Below is a small trained network, with its code and all its weights. Each question gives an input and a class and asks what happens when units are switched off, that is, made to give their printed mean instead of their output.

import numpy as np


def w(rows, s, z=0):
    codes = np.array(rows[::2]) - 128.0
    scale = np.full(codes.shape[1], s)
    scale[-1] = z or s
    return codes * scale


def f(y):
    return y / 2 * (1 + np.tanh(0.7978845608 * (y + 0.044715 * y**3)))


def log_softmax(a):
    a = a - a.max(-1, keepdims=True)
    return a - np.log(np.exp(a).sum(-1, keepdims=True))


def net(x, mask):
    res = np.array(x, float).reshape(1, 8) / 4 @ E
    y = f(res @ A[0][:, :-1].T + A[0][:, -1])
    res = res + np.where(mask, y, B[0][:, -1]) @ B[0][:, :-1]
    return log_softmax(res[-1] @ U[:, :-1].T + U[:, -1])


A, B = {}, {}
E = w([
[130,79,166,56,77,102,171,138,80,132,171],'x0',
[140,125,104,121,100,181,73,113,116,122,52],'x1',
[116,173,105,114,136,26,147,188,181,164,71],'x2',
[4,159,81,123,79,78,179,136,142,197,96],'x3',
[130,130,111,210,106,122,151,159,208,113,154],'x4',
[147,131,55,41,177,143,140,181,119,53,56],'x5',
[171,142,120,82,66,129,100,134,53,135,145],'x6',
[96,164,162,167,133,124,49,219,106,85,118],'x7',
],0.011)
A[0] = w([
[129,126,111,196,144,138,148,107,230,182,78,166],'neuron 1',
[118,85,119,90,185,159,150,89,118,85,113,179],'neuron 2',
[150,99,146,133,52,208,132,2,86,198,195,181],'neuron 3',
[225,102,184,108,227,206,133,118,98,92,135,252],'neuron 4',
[108,156,122,77,177,72,92,252,86,56,117,205],'neuron 5',
[83,147,112,47,109,114,183,175,130,139,128,232],'neuron 6',
[244,71,178,88,93,154,133,161,123,96,195,204],'neuron 7',
[242,113,153,193,84,102,84,128,150,99,152,170],'neuron 8',
[91,95,157,152,138,158,188,43,177,143,249,176],'neuron 9',
[79,128,112,43,184,167,87,106,149,81,109,164],'neuron 10',
[69,210,137,213,174,156,143,176,226,204,98,227],'neuron 11',
[91,180,108,110,85,65,102,233,130,134,84,165],'neuron 12',
],0.0086,0.0039)
B[0] = w([
[111,88,106,189,119,87,105,93,151,82,124,201],'neuron 1',
[214,77,98,125,155,173,129,169,94,184,16,180],'neuron 2',
[89,95,134,147,92,172,109,11,2,136,169,248],'neuron 3',
[181,120,136,78,150,194,82,172,139,135,126,235],'neuron 4',
[132,182,108,100,138,140,127,172,157,145,151,232],'neuron 5',
[126,154,153,56,86,61,245,122,143,225,105,209],'neuron 6',
[149,56,152,52,87,198,125,148,132,95,150,219],'neuron 7',
[57,92,189,92,127,175,106,157,179,36,152,187],'neuron 8',
[87,36,182,156,248,129,165,128,58,168,108,218],'neuron 9',
[221,152,71,179,102,125,108,163,100,225,19,187],'neuron 10',
[28,107,17,197,132,88,73,186,187,110,117,245],'neuron 11',
[47,239,122,100,33,43,187,181,130,113,168,229],'neuron 12',
],0.0088,0.015)
U = w([
[171,84,113,84,94,124,223,31,113,176,133,40],'0',
[128,155,166,148,89,177,86,67,41,140,165,250],'1',
[118,77,157,201,217,106,198,172,139,182,168,83],'2',
[87,183,52,182,107,96,81,122,200,77,93,132],'3',
[255,166,80,118,145,155,149,165,103,177,33,113],'4',
[102,244,135,82,49,68,253,202,136,174,149,75],'5',
[200,120,175,83,123,162,132,186,182,72,187,157],'6',
],0.0095,0.0015)

Each question gives the input, the list of numbers given to net, and the class t.
The units are the neurons (one row each of A and B). Each row of codes is followed by its name. A weight is (code - 128) times the scale printed after its matrix; where a second scale follows, it is the last column's (A, B and U).
mask holds one flag per neuron, in row order. A switched-off neuron (its flag False) gives its mean, the last column of its row in B, instead of its output. The means were averaged over made-up inputs and are rounded, as every weight is.
A unit's drop is (log p(t) with every unit on - log p(t) with that unit switched off) / (log p(t) with every unit on - log p(t) with every unit switched off).
The circuit of an input: a set's keep is (log p(t) with only the set's units on - log p(t) with every unit switched off) / (log p(t) with every unit on - log p(t) with every unit switched off). Starting from all 12 units, units are removed one at a time, each time the one whose removal leaves the highest keep (on an exact tie, the one counted first), for as long as the keep stays at least 0.8.
circuit, biggest first: the units of the circuit, biggest drop first
k most important neurons: the k neurons with the biggest drops, biggest first
drop of u: that unit's drop, to one decimal
input [-7,6,1,7,-2,-4,-1,-8], class 3: circuit, biggest first => (neuron 11)
input [0,8,-5,-6,-5,4,7,-1], class 4: 2 most important neurons => (neuron 10; neuron 2)
input [4,-2,4,-3,6,8,4,-7], class 4: 4 most important neurons => (neuron 12; neuron 2; neuron 3; neuron 8)
input [5,8,-8,-5,4,-3,2,8], class 6: 4 most important neurons => (neuron 8; neuron 7; neuron 4; neuron 9)
input [4,3,-3,2,3,-5,2,-5], class 1: 2 most important neurons => (neuron 3; neuron 6)
input [8,0,-3,-2,8,0,-8,-8], class 2: 2 most important neurons => (neuron 9; neuron 6)
input [8,4,-8,3,6,-4,-7,-7], class 1: 2 most important neurons => (neuron 3; neuron 6)
input [-5,-5,-2,-3,2,-5,-2,7], class 3: 2 most important neurons => (neuron 11; neuron 6)
input [2,3,8,-4,-7,-6,3,-1], class 1: 2 most important neurons => (neuron 6; neuron 12)
input [-5,2,6,-5,2,-3,8,1], class 6: 2 most important neurons => (neuron 8; neuron 11)
input [2,6,-8,-4,-1,1,-6,7], class 4: 2 most important neurons => (neuron 10; neuron 2)
input [3,6,0,2,-3,2,1,-2], class 4: 2 most important neurons => (neuron 12; neuron 10)
input [1,-1,5,2,0,0,-8,-6], class 3: 2 most important neurons => (neuron 11; neuron 1)
input [0,2,-6,4,-7,2,-6,-4], class 4: circuit, biggest first => (neuron 10)
input [-1,5,-7,0,6,8,1,7], class 4: drop of neuron 10 => 0.3
input [-4,0,-4,7,6,-6,7,-5], class 1: drop of neuron 3 => 2.8
input [-2,1,8,8,-1,-7,-6,-5], class 3: drop of neuron 11 => 0.8
input [1,-4,-2,-7,7,3,8,-8], class 6: drop of neuron 9 => 0.0
